Known rows, with every step that occurs
B -> W -> P -> U -> Y -> V -> R: [ 394   68   97  -71   23 -138  150  224  -60   37   39  171  -31  275
  195 -171  -40   30 -292  244   57 -167   -5  221  -74  187 -249  314
 -176  -78    4 -212  117   48 -208  466   44  180  -73  224  -34 -252
 -419 -462  -85   86  -14   75  -42  257 -212   -3   16    7 -315 -190
  375   10 -318  109 -252  137   -4 -112]
Y -> U -> A -> B -> R -> W -> H -> Q -> P: [-203 -293  -97 -116 -110  257   44  -89  -14  110  134  223  283   35
 -269 -524   18 -235 -237 -147  131  -18  251  340  -45 -305 -123  275
  -26 -163   56 -175 -230  246  -44  222  -90  228   -3  215 -101   36
  -20 -316 -214  -28  141 -151  226  328   71 -118  102  -54   10 -107
   49   91 -102  -46 -394  356   11  -39]
H -> Q -> F -> P: [  77  -53  -83   37 -150  -19   23 -310   77   26 -117  122   -6   31
 -147 -261  -20  -10  124 -105  -32    5 -186  182  -92 -315 -180  -45
  156   25  -71  -32  -89 -166   54   21  -15   17  -21   28  -56  -42
  116  -10 -203 -216  102 -122   22  298 -165  -93   24  -83 -254   20
 -148  -41 -214  117  179 -225 -215   14]
R -> H -> Q -> F -> P -> U: [  95 -123    7   38 -151   10  108 -279  236   32 -166  236   96  196
    8 -461  -16  -13  107 -165   15  -77 -172  113 -124 -180 -245    6
   37  113 -176  -71   41 -376  -71   56  101   78  129  222  -41  -40
   17  -82 -168  -71   64   26  -87  395  -64  -93   81  -71 -155   44
 -122   36 -283  125   62  -54 -172  148]
W -> H -> F -> P -> U: [  55  -80 -100   -1  -86   82   23  -27   94  -31   90   -6  116  147
 -160 -280  -91  -79   18 -271 -144  -15   67  143  -67 -120 -253  -44
    2   23 -297  -20 -161   53  -74   43   55  178  281  321 -109   92
  -12 -122 -192    8   49   95  120  173 -133   44   62  131 -104   23
  243   29   55   23  208   87 -243  222]
H -> F -> P -> U -> Y: [ 314   21  -28  -96  -51  -81 -179  -88    9  -99  129  175  118   50
   78 -191 -143  -68   -1 -240  -52 -101  112  164 -127 -105 -213   54
   78  -42 -298 -126  -69  -67  -32   66   38  128  272  395 -134   18
  -65  -17 -124  -33  163  -46   97  328  -74    4  -64   54 -284  -20
  302   13 -116  112  264  146  -95   96]
V -> A -> U -> Y -> B -> R -> P -> F -> Q -> H: [ 227 -210  264  -12  179  197  107  181   96  223   28  324   57  177
  127 -257   51  -69 -237  -91  391 -194  451  250 -130 -217 -265  510
  -55 -123   12 -121  -67  -20   96  277  130  303 -101  331  139  -87
 -238 -225 -100  137  184  -87  -74  578 -119  108  -13  102  -55 -110
  -69  -76 -261 -105  229  361 -186  314]
H -> Q -> P -> U -> Y: [ 258  -88   98 -240   -1 -127 -212 -114   83  -55   92  221  154  -76
  205 -386    4 -189  212  -18   58 -145   17   74 -230  -17 -151  -18
  207  -27 -203 -144 -112 -110  -38  230   19  -42  -49  216 -106  -13
 -146 -112  -11   -1  118 -205  -65  424   53 -111   -4   22 -235 -195
  106  102 -325  226  -27  158  -88    1]
H -> F -> Q -> P -> U -> X -> W: [  87 -153  -40   12   46  196 -162 -101  -53  362  167   -9  230   -8
  149 -434  103 -172   56 -218  284  -94   30  249 -107 -138 -187  -53
  -27  -26 -199 -173 -161   29  -93  219  -39  -12   12  252  -71  159
 -192 -164 -472  -29  286  177   75  341  107  -21  171   10 -274  154
  -25  179  -83  107  258   84 -195   67]
Y -> A -> V -> H: [ 125  -83   32 -262   54   11  -24  166  179   -6   14  -39   27  140
   42   20  198   48 -144  124 -188 -156   -5   81  283  137    2   60
 -287  -45  -72  171   97  143   47   45  -35   89  -88 -231  294  162
 -175  -47  164   91 -161  -55  145   54   -5   93  -63  203   56 -262
  216  -33   52 -164  152 -164  -50  -19]
X -> W -> P -> U: [ 104   16   62   18  -42   48  193  -75  101   54   95   13   58  228
  209 -244   20   11 -169  -91  207 -143   93   49 -101  225 -177  165
 -187   72    5 -146  -51  128 -331  225  -72  -36  -90  291 -100 -109
  -64 -102 -273  -26   90  170  -75  -34  -87  105  141  -14 -166  -10
  182  101  -63   14  -27  -11  -63  -33]
Q -> H -> F -> P -> U -> X -> V: [  46 -340   69   36  146  244  -82  -84   14  133   36   35  146  253
  -36 -330   39  -33  -32 -364   66  -13   45  184  -56  -55 -184  -93
 -153   14 -358  -99 -120   56  -28  102   22   -1  299  405 -160  205
   35 -161 -197  -19    3  193   95  186   27  101  137   11 -100   91
   66   91  -79   95  312   19 -214  133]
H -> Q -> F -> P -> U -> A -> V: [  46  -52  -20   11    4   92 -273 -100   75   46  -32  229  159  218
   30 -342  -65  -86   52 -205   22 -208  -36  345   15 -175 -179  120
  -96   98 -232  -62  -94 -256  182  127  -57  155  -47  244  -59  -66
  124 -148 -215  -30    5  -61   52  454 -108  -27  142  183 -398  -76
    1  -83 -381 -125  113   47 -115  -95]
V -> X -> W -> U: [ 111  -78 -198  -62  -82   79  216 -169   36  339  100  -80 -143  110
  150  -80  122  167 -267  -42  291 -113  -33   -7  -33  -20 -115  215
 -395  -61  -44 -154  -74  223 -221  185   -4 -118  -91  176   89  108
   39  -44 -134   28  154  207   54 -154 -100  155  112  -75 -109 -213
  143   63   57  -60  -12  -56   95 -195]
P -> U -> A -> V -> X -> B: [ 138  -13   19  -97  149   55 -300   19  -80  149   56  119   42  148
  314 -146  117   50 -335  -68  300 -331  167  281   99   36  -12  255
 -516  -91  -91  -85  -38  109   56  180 -138   51  -90  237  203   86
   70  -55   51  263  -31   98   85   -8   -9  103  163  235  -63 -296
  163   54 -108 -223    0  137  218 -198]
F -> P -> U -> A -> V -> X -> B -> W -> H -> Q: [  31 -116 -148  -70    3  -42  -93 -119  -38  238   53  229   49  224
   -5 -424   40   63 -378 -100  164 -270  167  489    2 -317 -329  339
 -340  -54 -178 -229 -158  105  -41  313  -90  119 -190  309  154  226
  -11 -265  -16  150  -24   76   87  139 -155   37  267  144 -249 -416
  250   79 -193 -107  -77  -38  108  -91]
W -> U -> X -> B -> R -> P: [-151 -222   81   61  -20  177  272  -92  155  488  110  -22   15  139
  -55 -320  -98    0 -426 -306  365 -220  223  173  -18   28 -257  100
 -290 -198  126 -234 -120  659 -264  246 -194  -97  -11  289   60  -19
  -59   30 -213  -37   50    8   39  -11   52  136   84 -112  -51  165
  -51  211  117 -100   78  260   -1  140]
X -> B -> W -> H -> Q -> F: [ -10 -122 -153  134 -109   42  324 -355 -153  232  -73  192   12  199
 -250 -291   18   68 -192  -16  149   46 -159  -33  -62 -157 -182  241
  -12   95  -50 -104 -171  -75 -330  256  -94   46  -87   56   30  -10
   46  -86 -147 -217  194  -24   85  151  -25  -87  210    8 -126  -68
 -261   39 -104   -6  -89 -235  -20  145]
Y -> V -> X -> H -> F -> P -> U -> A -> B: [ 289 -164 -192 -165  -45  156 -219  102 -118  164  302   41  216   90
   74 -260   93  -81 -155 -267   16 -155  168  456   -9 -415   18  -17
 -477 -179 -266  -44  -19   72   72  -77  139  213  182  395  149  203
  -14 -146  -24  361   90  213  273  206 -174  -60   65  245 -177 -184
  372   11 -139  -49  -50  248 -138   72]
X -> W -> P -> U -> A: [ -31    1   75  -39  -73  166   96    1  -27   51  122   45  149  220
  145 -205    8   -5 -250 -108  216 -161  235  147  -80   72 -125  302
 -175   48   25 -179 -160  204 -205  246  -37   75 -107  338 -166 -125
  -77 -116 -255   44   89  242  -41   52  -82   88  190  110 -230   27
  250   95 -200 -119  -65  152    9 -113]
A -> B -> R -> H -> F -> P -> U -> Y: [ 291 -136 -112   45   17 -109  -94 -102  149   17  196  401  195   75
  -73 -386 -250  -84 -330 -393   84  -77  252   63 -168 -133 -186  200
 -234  -57 -305 -128  135  -96 -149  -25   55  286  379  507   53   54
  -56  -18 -148   47  208  -37  119  359   39   57  -35  -32 -158  137
  244  -24 -105    9   24  365   47  183]
P -> U -> A -> Y -> B: [  98   84  134 -114   75  236  -49  191  -72  -39   57  246  217  208
  137  -85  -19 -107  -34 -137   62 -231  124  157  102  -48   -7  467
 -203 -137   15   39  -12   62   22  121   79  224 -208  163  -21  -29
 -192 -116 -131  118   -4  115  -69  144  -12  -14   60  410  -98  -88
  109  -97  -13  -79 -157  179   46  -41]
W -> H -> Q -> F -> P -> U -> X -> V -> A -> B: [   6 -310  -33  120  171  249 -216 -126  155  105   17  241   88  328
 -207 -505  157 -156 -288 -394  -73 -146   68  266  -20 -432 -259    6
 -236  -19 -380 -112 -217  -90   24  282   48   64  105  332  182  170
  332 -213 -345  128   26  134  104  187  -52  196  260  162 -174 -166
   33   76 -219 -101 -130  -96 -226 -199]
F -> H -> Q -> P -> U: [  -5  -29   70 -137 -100  -70  -77  -44  216   40  125    8  201  -34
   -9 -516   94 -179  166   49   36 -161  -74  124 -156 -154 -136  -98
  166   47 -214  -69 -161   24  -42  141   60  -50 -104   27  -71   70
 -201 -136 -153   17   47  -69  -52  409  -41  -28  104    2  -81 -169
  -99   83 -109  198   92  -41 -305  140]
H -> F -> Q -> P -> U: [ 135  -48   14   30  -42  116 -103   90  -15   70   51   39  176  -72
  114 -309   -2 -167  291  -77  109   -6  106  249  -62  -99 -140 -105
   60  -17 -193  -30 -126 -122  -29  171  -27   20   57  238 -105   27
 -199 -167 -174  -48  198  -17   31  403   50 -102  152   71 -185   48
  -68   29 -107  145  276  122 -353  227]
W -> P -> F -> H -> Q: [ 152   77  104   87  -14 -164  102 -145  400   59   40   43  142   33
 -206 -208  276  -32  -64  -50    5  -29   -1  100  -27 -134 -220   61
  199  178  -85    1  -97  152 -178  147   54  -16 -198   25 -162 -114
   23 -111 -178  -89  106  -29   -8  255 -323   69  -60 -176 -129 -169
   97   32  -19   15  348 -274 -270  223]
W -> H -> Q -> F -> P -> U -> X -> V -> A: [ -99 -282   56    6   90  257 -128 -162  170  171 -123  183   15  340
 -168 -449  194  -84 -169 -351 -130 -142   17  246  -38 -317 -307  -35
  -33    2 -338 -125 -265 -120  -24  401   66   42   95  282   16  133
  222 -234 -270   47  -72  196   26  200 -107  159  235   52 -182 -156
   71   96 -218  -68   36 -129 -245 -145]
A -> Y -> P -> F -> Q -> H: [ 403 -232  114  348  178  -52   70  -10  282  -73  -67  226  143  -15
   42  -76  139  -50  260  -18  360   39   45  -27  -22  -96 -282  158
    8  275  -46   29  204  131  114   86   53   87  -87  -35   69  -72
  -49 -230 -207  -14  174   14    5  401  -46  -19   11  199   19   56
  -16   61  -39 -101  216  -38 -244  307]
F -> H -> Q -> P -> U -> Y -> A: [ 170  -66  107 -291 -116 -140   17  -59  182 -151  151  104  211   12
   18 -527  147 -234  155  123  -77 -252   16  137 -120 -282 -217  135
  207  -26 -277 -121 -170   50  -46  183  137   -4  -43   30   62   72
 -304 -163  -69   39   70 -112   30  574  -38   -2  -11  115 -112 -263
  231  116 -177   96   72   96 -181   11]
X -> H -> Q -> F -> P: [   2 -172  -92   22 -189  -51  120 -407  188   96    5  105   27   37
 -208 -239   -8   16   54 -273   -4   23 -138  136  -78 -311 -182 -112
  124   18 -138   -3  -72  -98  -19  -45  -45  -21   12   93  -14    0
  113    1 -111 -193  150  -66   38  261 -158 -111   44 -126 -112  -65
 -157    8 -215  131   89 -224 -258  246]
H -> Q -> P -> U -> X -> W: [  69 -148   -4 -180   48  133 -191 -199   13  306  129   27  211   25
  198 -559  172 -174   99 -168  233 -179  -95  146 -190  -42 -165  -77
    4  -16 -140 -183 -176   63 -164  250    1  -99 -165  223 -100  176
 -159 -127 -353   22  115   44  -59  232   89  -43  110  -85 -228   -5
   32  246 -194  172  -34   -1  -86  -89]
H -> F -> P -> U: [ 176   67  -75  -26  -94  105 -105   17  -20  -30   51   31  120   91
   33 -239  -77  -48  124 -247  -50  -51   76  234  -34  -95 -175  -60
  -36  -28 -228  -24  -95  -39  -93   39   29  104  200  390 -165   67
  -85  -36 -170  -27   71   13   58  200 -103  -12   32   10 -186   70
  187    8  -14  103  270   22 -256  165]
V -> X -> W -> P -> U -> Y -> A -> B -> R: [ 401 -100  -67 -133   46   -4  208 -113   82  112  250  256  -65  227
  174 -412   91  -61 -482 -138  259 -277  322  156 -118  -41 -144  496
 -612 -166 -117 -217  -59  218 -352  270  -74   75 -107  404  275  -11
  -74 -127 -242  144  143   91   87   44 -137  207   19  -29 -173 -220
  486   68  -97 -231 -204  296  195 -324]
Y -> U -> P -> F -> H: [  55   40  169  -44  -61   32   32   57  324   -8  161  -82  239   78
   28 -136  176 -114 -167 -213  -40 -111  161  161   90 -161 -134  289
  198  148  -55 -101  -92  -51  232   82   86   85  158  166  -99  -57
   14 -134 -277   25  180   -2   28  423  -70   -6 -146  -64    2  -87
  179  152   59  -86  199   97 -270   92]
F -> P -> U -> Y -> A -> V: [ 264  -36   68  -99   68 -159 -118   81  203 -234  110  150   44  227
  221 -211  -91 -109  -30  -82 -132 -316  144  272   75  -50 -319  237
 -149  -27 -231 -129  107  -65  143   54   -3   96  103  229  220   14
  -90 -150   -9  107  -57  -80   76  308  -63  125  -14  245 -202 -188
  489   -3 -122 -147   56  187   19 -165]
X -> V -> H -> Q -> P -> U: [ 138 -229  143 -330  -12   44 -203  -67  146  163  -10  152  168   -9
  151 -275  243  -89  -38  -35  -61  -58   44  136  -35  180  -50 -235
  -36  -41 -211   26 -116  -66 -113  364  -72 -158 -119  104  -41  184
 -206 -103  184   27   -7 -117  -92  228   88  -24  181    6 -131 -384
  -41   95 -182  293  149 -237 -325   51]
A -> Y -> U -> P -> F -> Q: [ 346   24  162  164  104    8  -65  102  298  -44    4  188  247   21
  175  -11  120 -117   27 -271  124  -76  255  241  178  -29 -239  370
  124  131   29  -38  109 -168  259  220  -28   98   37  162  -44 -135
  -20 -237 -308  -27  234  -67  -59  465   64  -75 -116   72 -134  -61
  174   90   22  -84  215  135 -223  110]
B -> W -> H -> F -> Q -> P -> U -> X -> V: [-150 -377   19  169  126  229   42   47   21  412   83  138  142  161
  -89 -364   71 -186 -117 -232   -7   59  175  279    6 -168 -244  -34
  -80   34 -331 -253 -219 -141 -135  423  -48  -52   39  309  -66  162
 -134 -375 -182  -17  167  261  115  306  147   20  332   36 -277  -23
  -73   98  -36   39   61  102 -221  156]
P -> U -> Y -> B -> R: [  91   48  125 -222   45   41   76  -26  -60  150  174  285   33  155
   76 -169 -170 -147 -189 -204   37 -171  160   88 -123   87  -70  421
  -42 -201  -47  -77  -38 -147 -137  187    7  161  -54  321   -1  -21
 -217 -110 -105   17   13  -53 -134  167  -79   -1  -20   52  -80 -134
  107  -71  -45  -10 -110  336   94  -90]
B -> W -> P -> U: [   9   62   93   74  -65  110  286  193   89   67   57   78  -42  305
  139 -233 -101   15  -52  -18   30  -80  158  156  -33  144 -159  185
 -182   62  -15 -206  -66  -24 -338  308  -40    3 -168  362 -161 -180
 -191 -201 -112   -9    0  115  -97   39  -78   -8  140  -84 -202  -48
   53   11 -117   -7 -186   66 -119   84]
P -> F -> H -> Q: [ 157   82   -4   49   14 -141 -113 -168  185  146   56   68  187  -52
 -188 -141  278  -73   11  -60   10  -12  -80   21  -31 -182 -120   31
  232  182 -205   45  -71  -67  -42   47  107   20  -96    3  -79   53
  -14  -47 -119   -9  124  -80  -15  310 -182   25  -43 -124  -55 -168
   -5   30   12    6  330 -224 -169  165]
F -> H -> Q -> P: [ -72  -74   24 -112 -114 -160  -22 -118  218   23   63  -23  148 -164
 -157 -378  128 -105   88  128   12  -70 -118   86 -124 -304  -94 -108
  244   12  -82  -41 -127  164   35   43   51  -64 -153 -209  -26   90
 -119  -72  -86  -91   84  -99   40  344  -66  -34   33  -60  -67 -116
 -118   45  -62  214  134 -183 -244  141]
W -> H -> F -> Q -> P: [ -52 -238  -60   80  -47    9   85  -35   95   51   34  -26  120 -142
 -226 -216   14 -120  111  -17    1  121   56  117  -53 -273 -179  -95
  176   -3 -127    1 -160  109   68   76  -14   82   93  -67   -9   69
  -48 -187 -127 -123  214   35  190  309   -7  -49  113  135  -90   52
  -35   11    0   79  252   45 -287  288]
B -> R -> W -> P -> U -> A -> V -> H: [-114 -100  177 -229   13  196  -93  176  241  314  152  177   92  347
   86 -233  -10   46 -505  -95  114 -288  312  309  109  371  -24  255
 -327  -99  -30 -137  -64  204 -122  327 -265  257 -149  224  -70 -151
 -135 -201  -62  107 -147   79   51  152  -31   96  152   -6 -106 -249
  129  -51 -154 -210  -18  265   96    7]
A -> V -> R -> H -> F: [ 240  -34 -112   42  185 -126  -95   -7  100   -8 -249  180  134   53
  -56  -51  176  177 -279   24  162  -19 -158  -10  201   86  -56  100
 -350  -19 -132  196  225  108  -90   48    6  220  125  -26   42   75
  -67 -187   41  -65   10   28  199  139  -19   73  -99 -112   35   35
  239  -45  -72   79  113 -173  104  211]

Rows
[ 107 -217  134 -365  181   47 -424   51  355  291  145   23  179   59
  177 -437  198 -137   14  -91  -39 -264 -124  219   44  181  -71 -261
 -127  -48 -241    7  -47  111   74  253  -76  -17 -204  -37   65  211
 -185 -160  -76  134 -109 -110   32  291   82  -17  -29   74 -165 -303
  -30  125 -194  111  132  -83 -190   31]
A -> V -> H -> Q -> P -> U -> X
[  68  -68 -141   93  -59  174  -14  174  -17   41  103  251  203  254
 -170 -257 -181  -21 -112 -273  -56  -75  218  165   15 -213 -245  332
 -183   58 -298 -140 -131  139  -94  204   71  377   79  369 -171   16
 -201 -194 -213   25  126  192  168  314  -22   14  152  292 -328   75
  265  -73  -21 -133  -12  184  -80  246]
B -> W -> H -> F -> P -> U -> A -> Y
[  86 -178 -141  -53  -64  186  206  162  -27  -34  145  125  184  193
  -81 -621   67 -252  171   30  -74  -68  112  191  -31 -316 -221  194
 -217  -10 -240 -106 -202  -13 -233  222   95   73 -157  289  151  158
 -259 -314 -104  109   77  -84   64  324   64  -82  219  183  -96 -166
  151   95 -158  -16 -438  118 -218   42]
Y -> A -> B -> W -> H -> Q -> P -> U
[ 189   72  116  211  139 -189  -62  -12  440  107    0   48   39  217
  -40 -135  298  100 -517   99  244 -219  -56  219  174   27 -266  275
 -155   44  -70  -82   83  311   35  139 -164  159 -162   -1   43 -247
   34 -313 -248  -22  120   31  141  244 -288  229   37 -216  -10 -244
  176  -24  -28  -34  148 -232    3   87]
A -> V -> R -> W -> P -> F -> H
[ 235 -249   99   39  262  289 -268  157   99  -11  -71  205  139  312
   54 -337  132   61  -44 -358  140 -174  150  105   24  -84 -209   74
 -328  -34 -369  -33  -34  272  -76  273   88  174  207  351  -81  200
  -10 -173 -231   52  -37  232  121  172   59  211  139  156  -87   56
  228   17  -46    7  255  -76 -228  144]
Q -> H -> F -> P -> U -> X -> V -> A -> Y
[   8 -213  -25  -27  -15  102  -49 -194  182  382   33  178  110   -3
 -157 -430  175 -150   25 -177  140   24   81   70 -169  -69 -222   66
  206   13 -123 -140 -204  -15 -130  202  -81  153  -84  238 -151  -51
  -18 -202 -115  -71  168 -156   27  355  -46  -83  140 -280  -35  -72
   30   56  -72   12   -4  144  -74  196]
B -> R -> W -> H -> Q -> P -> F
[  50 -127   61 -255 -145  234 -256  181  -35  170  143   27  271  -98
   18 -204   60 -113   29  -35   13  -44  225  322    7 -148  -24  -50
   46  -89 -200   24 -229   72  138  236   -8  188   19  130  -83  115
 -360 -123  -70   82  176   34   79  497   55 -108  159  249 -189  -97
  -62   41 -243   58  377  133 -378  221]
V -> H -> F -> Q -> P -> U -> A
[ 158  -54  -82   65  -63  188  101   88   59  -37 -112  212  128  141
  -13  -90  104  112 -253   73  419 -167   80  219  200 -144 -254  421
 -295 -156  104 -123   15  622 -105  334  -55  150 -148  131  -68 -158
 -138 -329 -207    3   69  132  136  224  -53   77   81   73  -33  -96
  336   93  -82  -51 -320   64   92  -52]
V -> R -> W -> U -> A -> Y -> P
[ 106  -94  -70   90    1  230 -288  196 -159    2  211  128  344  -94
    9 -327  -55 -255   90 -140  176  -30  297  360  -21 -371  -40   72
 -132  -61 -214  -50 -178  -17  147   74  -10  148   48  340   -2   53
 -102 -159 -239  109  298   -7  146  480  113  -82  235  301 -237   78
  -41    6 -246  -22   63  314 -260   94]
H -> F -> Q -> P -> U -> A -> B
[ 327 -194 -110  -55   97  -10   62  -74  132  257  -44  130   -8  117
  102 -418  430   -3  -78   41  142 -164   48  248  111 -269 -327  297
 -370   -2 -141  -99 -116  151 -167  313  -38   24 -325  149  290  189
  -89 -240  114   55  155 -107  203  224 -136    5  154   11 -129 -380
  308   98  -46 -158   16 -222  -67   54]
Y -> A -> V -> X -> B -> W -> H -> Q -> P -> F
[ -88 -178 -124   64 -103  122  235 -521 -112  373  -76  255   33  192
 -300 -409   44   34 -313 -133  311  -26  -90   21 -104  -31 -156  238
   38  -56  -12 -117 -199  -21 -360  217 -253  120   31   96   -3  -81
  166  -69 -242 -236  137  -63   97  163   -2  -49  219 -175   42  -46
 -254   40  -19  -33  -38  -18  136  111]
X -> B -> R -> W -> H -> Q -> F
[ -33  -76   -8  -72  -57   37 -265   65   71  -28  287   91  370  -56
 -114 -534   48 -270  -33  -13  101 -184  116  240 -116 -424  -35   77
  -24    3 -240  -90 -213  129  138   46   78   83 -122  132   34   97
 -109 -129 -213  171  146  -60   61  484   21  -11  179  238 -135 -142
  -73   60 -246   35 -117  155 -208    5]
F -> H -> Q -> P -> U -> A -> B
[  28  -19  -70  -10  -49  283 -135 -206 -137  417  143  113  130  221
  -17 -513  -59  -25 -308 -453  303 -202  180  431  -45  -60 -261  107
 -131 -258 -122 -262 -158  197 -324  174 -217  136  211  563 -127   98
  -86  -33 -402  -40   94   75  103  150   16   18  152 -251  -75  148
   87  160  110   43  208  168   22  117]
H -> F -> P -> U -> X -> B -> R -> W
[ 256  -97  -77 -211  122 -112  171 -215  113  283  182  140  -97  207
  288  -17   90  127 -497  -29  278 -311  -67   78   45  -41 -155  578
 -476 -193   -7 -169   65  180  -95  172  -20  -46 -238   96  268  136
   94 -132  -87  -22  183  124  148  -59 -162  193    8  137 -251 -458
  319  -63   27  -47  -69  -52  310 -330]
A -> V -> X -> W -> U -> Y -> B
[   0 -270  -28 -184   77  -89 -153 -199  143  312 -114  307   91 -101
   69 -447  171   93 -364  -41  396 -216  146  234  -33 -167  -72  215
 -386 -166   68  -85   35  247  -54  205 -109   94 -198   24  179  163
  -33  -79  183   44    8  -43  111  193   22  -14  114 -115  -61 -137
  103   53 -223  -56   -9   75  208   18]
U -> A -> V -> X -> B -> R -> H -> Q -> P
[  -9   20   16  297  -14   45   75  197  192  112  310   97  161  164
 -218 -140   44  -50 -454  -67   66  -48  303  175   40 -390 -113  426
 -193  164  -78 -215  -97  219    4   69   63  196 -206  244    1 -172
  -21 -125 -232  103  296  122  137  275 -184  112  140   72 -232  -21
   27  -50 -112 -278  -83   42 -110   88]
U -> A -> B -> W -> P -> F -> H
[ 193 -107 -127 -256  -90  348    8  228  -70  490  141  161  232  242
  -87  -61   47  127 -321  -69  114 -130   95  103  164  263   24  293
 -343 -178  -48  -10   41  364 -309  327  -22  390   67   75 -146  -34
 -316 -172  -67   28    7  149  267  265   26    4   58  164 -215  -82
  242 -153  131 -148  162  236   26  175]
B -> R -> W -> U -> A -> Y -> V -> H -> F
[ 304 -136  -16 -421 -131  -64   72 -113   16  292  133  109  135  149
   73  -93  162   79 -187  233   -2 -154 -158  120  -19  152 -121   99
  130 -139  -46 -145   55   46 -216  294   50   32    8  -67   -3   40
 -169 -216  102   37    2  -48   94  285  -29  -81  -27   35 -185 -504
  225   51 -126  209   41  -16   76  -41]
R -> W -> U -> Y -> V -> H -> Q
[ 306 -215  -37 -186 -120 -159  -41 -491  236  169  104  275  -77   86
   90 -355   55  -13  -61 -295   63 -185  -87  187 -219 -304 -184    1
  -30  -61 -364 -164 -118 -247   19  112  -15  -26   49  299   82    9
  123  -46  -66   18  191  -16   29  363 -197  -72  -37 -106 -211 -401
   18   63 -372  120   46   19  -58   53]
V -> X -> H -> Q -> F -> P -> U -> Y
[ 254   57  201 -179   -8   68   42  123 -109  127   78  245   18  350
  313 -362   20   58 -436   59  315 -385  321  276 -141  223 -234  402
 -150 -248  145 -322   27  204 -443  503  -95  226   62  380   35 -219
 -159 -233 -103  132  -53   84   11  114  -94   79  196  -17  -84 -172
  425   74 -127  -50 -147  300  116 -107]
X -> B -> R -> W -> P -> U -> Y -> V -> A
[  40 -360  232  271  161   79   91 -185  118  511   47   84  104   31
  -77 -329   60  -76 -233 -258  552  -95  238  194 -155 -120 -297  114
  -17   16   30 -161  -46  362   82  112 -165   57    5  201  138   -3
  -77  -80 -301    1  194  -50  -42  321   47   27  123  -94   65  235
 -295  225  -85 -108  412  239 -102  340]
U -> X -> B -> R -> P -> F -> Q -> H
[ 121  -22  101  -50  130  -86  -37   46  247  -85 -227  291  226  213
   -6 -317  177   86 -287   36  206 -193   49  272  129   98 -220  270
 -286   -1  -52   65   77  176 -137  336   -8  185 -159  174  -92  -94
 -133 -411  -20   62 -160   72  -45  258 -150   63   32  -39  -92 -184
  366   56 -432   23 -107  -10   63   46]
W -> P -> U -> A -> V -> R -> H -> Q
[  46  -91  -96 -122 -117  -48  307 -115  -77   33  130  203   39  140
 -256 -135 -159   -4 -268 -125 -195   11   63  196  -68 -482 -266  439
  112 -174  -83 -171 -128   72  -88   52  121  251   22  176  -31  128
 -119 -160 -106 -192  229   52  204  221 -204  -56  -28  108 -278  -86
  268  -91   17  146    1  -48  -18  143]
U -> Y -> B -> W -> H -> F -> P
